Below is a small trained network, with its code and all its weights. Each question gives an input and a target symbol and asks what happens when units are switched off, that is, made to give their printed mean instead of their output.

import numpy as np


def w(rows, s, z=0):
    codes = np.array(rows[::2]) - 128.0
    scale = np.full(codes.shape[1], s)
    scale[-1] = z or s
    return codes * scale


def f(y):
    return np.maximum(y, 0)


def softmax(a):
    e = np.exp(a - a.max(-1, keepdims=True))
    return e / e.sum(-1, keepdims=True)


def log_softmax(a):
    a = a - a.max(-1, keepdims=True)
    return a - np.log(np.exp(a).sum(-1, keepdims=True))


def net(x, mask):
    ids = ['αβγδεζηλξπστ'.index(c) for c in x.split()]
    T = len(ids)
    res = E[ids] + P[:T]
    r = res
    for j in range(2):
        rows = slice(3 * j, 3 * j + 3)
        q, k, v = (r @ M[0][rows].T for M in (Q, K, V))
        z = softmax(np.where(np.tri(T) > 0, q @ k.T / 3**0.5, -1e9)) @ v
        o = O[0][rows]
        res = res + np.where(mask[j], z, o[:, -1]) @ o[:, :-1]
    y = f(res @ A[0][:, :-1].T + A[0][:, -1])
    res = res + np.where(mask[2:6], y, B[0][:, -1]) @ B[0][:, :-1]
    return log_softmax(res[-1] @ U[:, :-1].T + U[:, -1])


Q, K, V, O, A, B = {}, {}, {}, {}, {}, {}
E = w([
[131,170,107,147,218],'α',
[212,138,86,118,102],'β',
[156,147,88,104,72],'γ',
[178,84,69,63,97],'δ',
[120,57,77,186,173],'ε',
[124,143,73,91,64],'ζ',
[59,204,206,192,40],'η',
[125,100,130,5,131],'λ',
[115,141,170,211,131],'ξ',
[120,167,71,99,57],'π',
[63,168,85,234,120],'σ',
[85,140,126,39,106],'τ',
],0.02)
P = w([
[208,168,147,128,116],'0',
[168,149,126,137,126],'1',
[136,141,117,144,132],'2',
[108,137,106,152,140],'3',
[87,133,92,151,148],'4',
[69,136,88,158,156],'5',
[47,142,89,166,162],'6',
[29,145,85,174,168],'7',
[10,147,73,181,175],'8',
[2,145,60,188,176],'9',
],0.0073)
Q[0] = w([
[91,106,173,185,120],'head 0',
[218,127,156,51,82],'head 0',
[97,88,113,140,75],'head 0',
[184,224,43,76,73],'head 1',
[63,220,165,128,71],'head 1',
[198,155,132,252,226],'head 1',
],0.019)
K[0] = w([
[82,135,221,105,197],'head 0',
[209,93,159,194,41],'head 0',
[73,117,122,116,111],'head 0',
[177,214,22,137,42],'head 1',
[40,237,149,118,74],'head 1',
[171,170,113,239,252],'head 1',
],0.017)
V[0] = w([
[93,141,100,124,5],'head 0',
[112,42,199,108,95],'head 0',
[113,125,122,230,96],'head 0',
[169,89,181,95,145],'head 1',
[167,114,133,193,114],'head 1',
[143,113,118,90,72],'head 1',
],0.015)
O[0] = w([
[119,79,76,109,8,210],'head 0',
[180,71,248,181,90,2],'head 0',
[72,25,164,62,149,102],'head 0',
[81,126,95,157,125,17],'head 1',
[63,75,133,76,157,116],'head 1',
[107,209,105,112,116,152],'head 1',
],0.012,0.0093)
A[0] = w([
[120,105,203,134,171,3],'neuron 0',
[176,132,75,3,89,228],'neuron 1',
[47,114,27,235,82,188],'neuron 2',
[234,21,62,155,155,147],'neuron 3',
],0.014,0.0035)
B[0] = w([
[102,175,81,78,26,138],'neuron 0',
[235,151,128,188,201,253],'neuron 1',
[8,113,191,45,131,213],'neuron 2',
[139,168,70,193,47,141],'neuron 3',
],0.014,0.043)
U = w([
[100,156,122,120,144,186],'α',
[130,115,124,144,116,86],'β',
[135,116,120,138,117,55],'γ',
[121,116,126,145,119,62],'δ',
[145,132,83,141,92,87],'ε',
[199,158,114,136,99,148],'ζ',
[119,93,177,88,129,254],'η',
[94,127,176,252,138,102],'λ',
[128,117,129,53,101,150],'ξ',
[145,107,111,126,111,73],'π',
[125,50,113,153,157,102],'σ',
[70,129,173,145,116,76],'τ',
],0.012,0.0062)

Each question gives the input, a string of symbols that net reads in full, and the target symbol t.
The units are the heads (3 rows each of Q, K, V and O) and the neurons (one row each of A and B). Each row of codes is followed by its name. A weight is (code - 128) times the scale printed after its matrix; where a second scale follows, it is the last column's (O, A, B and U).
mask holds one flag per unit, heads first, then neurons. A switched-off unit (its flag False) gives its mean, the last column of its rows in O or B, instead of its output. The means were averaged over made-up inputs and are rounded, as every weight is.
A unit's drop is (log p(t) with every unit on - log p(t) with that unit switched off) / (log p(t) with every unit on - log p(t) with every unit switched off).
The circuit of an input: a set's keep is (log p(t) with only the set's units on - log p(t) with every unit switched off) / (log p(t) with every unit on - log p(t) with every unit switched off). Starting from all 6 units, units are removed one at a time, each time the one whose removal leaves the highest keep (on an exact tie, the one counted first), for as long as the keep stays at least 0.8.
circuit, biggest first: the units of the circuit, biggest drop first
unit that matters most: the unit with the biggest drop
k most important neurons: the k neurons with the biggest drops, biggest first
heads that matter: for each layer, one digit per head in row order, 1 if its drop is at least 0.15 and else 0, layers parted by /
drop of u: that unit's drop, to one decimal
input α ζ η π π λ η δ, target ζ: unit that matters most : neuron 1
input ξ δ ζ λ σ δ δ, target η: heads that matter : 11
input β ζ λ γ δ α ζ β, target α: heads that matter : 01
input α α η α α γ τ α π, target ζ: circuit, biggest first : head 1; neuron 1
input α β π π γ λ ξ β, target α: 2 most important neurons : neuron 2; neuron 1
input ζ σ γ α α λ ξ β ε, target λ: heads that matter : 11
input δ τ σ π β δ, target α: heads that matter : 01
input σ σ δ λ σ ζ π, target ζ: heads that matter : 01
input γ δ β δ, target α: circuit, biggest first : head 1; neuron 2
input δ α τ ζ ε ζ α η α σ, target α: circuit, biggest first : head 0; neuron 1; head 1; neuron 2
input η δ δ ξ, target ξ: circuit, biggest first : neuron 1; neuron 0; head 0
input α ζ ε σ, target α: heads that matter : 10
input α λ η β τ, target ζ: 2 most important neurons : neuron 2; neuron 1
input ξ ζ β γ α δ ξ, target α: circuit, biggest first : head 0
input ζ δ ε, target ε: heads that matter : 10
input ε ξ ζ π β ε, target ε: 2 most important neurons : neuron 2; neuron 3
input τ ξ δ δ ζ ζ σ, target τ: drop of neuron 1 : 1.9
input τ δ ε, target τ: drop of head 0 : 0.1
input π ζ α γ ζ ζ, target η: drop of neuron 3 : 0.3
